Here is a tiny trained network, its code and every weight. The questions are about switching its units off for an input and a class, where a switched-off unit gives its printed mean instead of its output.

import numpy as np


def w(rows, s, z=0):
    codes = np.array(rows[::2]) - 128.0
    scale = np.full(codes.shape[1], s)
    scale[-1] = z or s
    return codes * scale


def norm(h):
    return h / np.sqrt((h * h).mean(-1, keepdims=True) + 1e-5)


def f(y):
    return np.maximum(y, 0)


def log_softmax(a):
    a = a - a.max(-1, keepdims=True)
    return a - np.log(np.exp(a).sum(-1, keepdims=True))


def net(x, mask):
    res = np.array(x, float).reshape(1, 2) / 4 @ E
    u = 0
    for l in range(4):
        y = f(norm(res) @ A[l][:, :-1].T + A[l][:, -1])
        res = res + np.where(mask[u : u + 8], y, B[l][:, -1]) @ B[l][:, :-1]
        u += 8
    return log_softmax(norm(res)[-1] @ U[:, :-1].T + U[:, -1])


A, B = {}, {}
E = w([
[107,106,149,152,53,206,66],'x0',
[29,146,1,189,123,75,80],'x1',
],0.0091)
A[0] = w([
[127,97,162,80,86,147,92,87],'L0N1',
[90,225,90,98,200,83,195,96],'L0N2',
[73,84,143,118,125,139,83,222],'L0N3',
[104,180,152,130,43,92,30,119],'L0N4',
[89,195,86,133,144,79,70,162],'L0N5',
[48,134,113,157,210,156,218,71],'L0N6',
[126,53,123,95,130,165,202,25],'L0N7',
[111,101,142,255,129,131,157,2],'L0N8',
],0.0072,0.0037)
B[0] = w([
[101,92,116,163,129,80,138,180],'L0N1',
[200,155,136,136,75,62,178,253],'L0N2',
[139,198,131,27,112,67,183,206],'L0N3',
[255,66,128,167,126,151,240,198],'L0N4',
[74,149,204,41,155,190,164,244],'L0N5',
[130,35,112,226,131,176,162,181],'L0N6',
[169,76,180,126,173,181,127,149],'L0N7',
[162,133,126,139,187,148,131,134],'L0N8',
],0.0064,0.0057)
A[1] = w([
[135,103,178,133,110,61,153,118],'L1N1',
[165,110,174,123,128,106,131,147],'L1N2',
[74,206,177,50,170,159,122,89],'L1N3',
[93,64,158,214,24,154,69,181],'L1N4',
[2,199,83,159,115,105,120,227],'L1N5',
[214,135,163,95,208,141,88,143],'L1N6',
[37,121,74,113,167,143,123,5],'L1N7',
[135,143,129,106,249,72,127,40],'L1N8',
],0.0093,0.0026)
B[1] = w([
[71,170,164,133,135,139,119,232],'L1N1',
[91,167,130,136,106,113,56,236],'L1N2',
[108,152,220,141,34,133,159,165],'L1N3',
[173,101,74,153,164,2,216,209],'L1N4',
[131,100,176,114,160,184,76,254],'L1N5',
[94,107,114,126,103,116,93,232],'L1N6',
[69,118,92,113,116,232,72,178],'L1N7',
[183,69,27,158,168,127,157,204],'L1N8',
],0.0085,0.0059)
A[2] = w([
[132,40,116,190,58,130,168,138],'L2N1',
[57,166,99,223,108,44,48,49],'L2N2',
[72,134,51,89,173,255,70,121],'L2N3',
[147,147,183,107,169,110,177,143],'L2N4',
[190,146,177,113,127,135,112,222],'L2N5',
[147,129,132,100,90,205,105,165],'L2N6',
[66,131,69,90,193,207,85,3],'L2N7',
[201,56,85,157,142,78,151,47],'L2N8',
],0.0093,0.0023)
B[2] = w([
[163,182,99,67,194,126,180,209],'L2N1',
[139,241,142,49,66,215,232,165],'L2N2',
[136,98,254,196,78,133,50,254],'L2N3',
[88,129,126,129,49,185,96,242],'L2N4',
[63,40,146,220,166,151,47,225],'L2N5',
[139,98,62,171,152,104,127,197],'L2N6',
[90,19,183,181,57,170,40,224],'L2N7',
[204,123,54,179,176,113,124,238],'L2N8',
],0.0085,0.0058)
A[3] = w([
[102,159,32,203,93,158,109,86],'L3N1',
[218,73,66,158,163,105,135,3],'L3N2',
[189,94,48,64,180,72,179,129],'L3N3',
[124,161,181,138,80,207,170,198],'L3N4',
[129,142,24,186,165,38,117,60],'L3N5',
[174,164,73,99,159,75,93,33],'L3N6',
[254,98,57,191,207,105,163,73],'L3N7',
[91,181,116,133,57,211,137,117],'L3N8',
],0.0098,0.0027)
B[3] = w([
[138,153,197,53,94,159,100,162],'L3N1',
[178,156,44,144,196,47,213,201],'L3N2',
[150,60,172,204,153,141,136,206],'L3N3',
[120,193,67,120,115,155,135,203],'L3N4',
[203,44,128,175,144,128,162,199],'L3N5',
[134,63,170,178,126,161,139,160],'L3N6',
[185,111,40,219,182,56,246,247],'L3N7',
[150,136,133,80,134,91,169,180],'L3N8',
],0.011)
U = w([
[41,29,214,209,46,196,39,254],'0',
[199,33,46,239,221,30,229,199],'1',
[61,252,87,23,40,142,200,162],'2',
[78,122,91,42,248,29,47,1],'3',
],0.011,0.0071)

Each question gives the input, the list of numbers given to net, and the class t.
The units are the neurons (one row each of A and B). Each row of codes is followed by its name. A weight is (code - 128) times the scale printed after its matrix; where a second scale follows, it is the last column's (A, B and U).
mask holds one flag per neuron, layer by layer. A switched-off neuron (its flag False) gives its mean, the last column of its row in B, instead of its output. The means were averaged over made-up inputs and are rounded, as every weight is.
A unit's drop is (log p(t) with every unit on - log p(t) with that unit switched off) / (log p(t) with every unit on - log p(t) with every unit switched off).
The circuit of an input: a set's keep is (log p(t) with only the set's units on - log p(t) with every unit switched off) / (log p(t) with every unit on - log p(t) with every unit switched off). Starting from the 12 units with the biggest drops (on a tie, the unit counted first), units are removed one at a time, each time the one whose removal leaves the highest keep (on an exact tie, the one counted first), for as long as the keep stays at least 0.8.
circuit, biggest first: the units of the circuit, biggest drop first
top k neurons: the k neurons with the biggest drops, biggest first
top k neurons in layer l: the k neurons of layer l with the biggest drops, biggest first
drop when u is switched off: that unit's drop, to one decimal
input [4,-6], class 0: circuit, biggest first : L3N7
input [-8,-8], class 0: circuit, biggest first : L2N4, L3N7, L3N2
input [-1,-3], class 2: top 3 neurons in layer 1 : L1N2, L1N5, L1N6
input [-3,1], class 2: top 2 neurons : L0N2, L1N1
input [6,6], class 0: top 2 neurons in layer 1 : L1N7, L1N5
input [2,-3], class 2: top 2 neurons in layer 0 : L0N1, L0N5
input [-3,3], class 2: top 3 neurons in layer 0 : L0N2, L0N5, L0N4
input [4,-7], class 0: top 2 neurons : L3N7, L2N5
input [-5,-5], class 0: top 4 neurons : L1N4, L0N4, L2N4, L1N1
input [-6,-6], class 0: top 2 neurons in layer 0 : L0N4, L0N6
input [1,-3], class 2: top 2 neurons in layer 1 : L1N2, L1N5
input [-3,2], class 2: top 2 neurons in layer 1 : L1N4, L1N1
input [3,0], class 2: drop when L1N1 is switched off : 0.8
input [0,-1], class 2: drop when L2N2 is switched off : 0.4
input [-2,-1], class 2: drop when L3N3 is switched off : 0.0
input [7,7], class 0: top neuron in layer 1 : L1N7
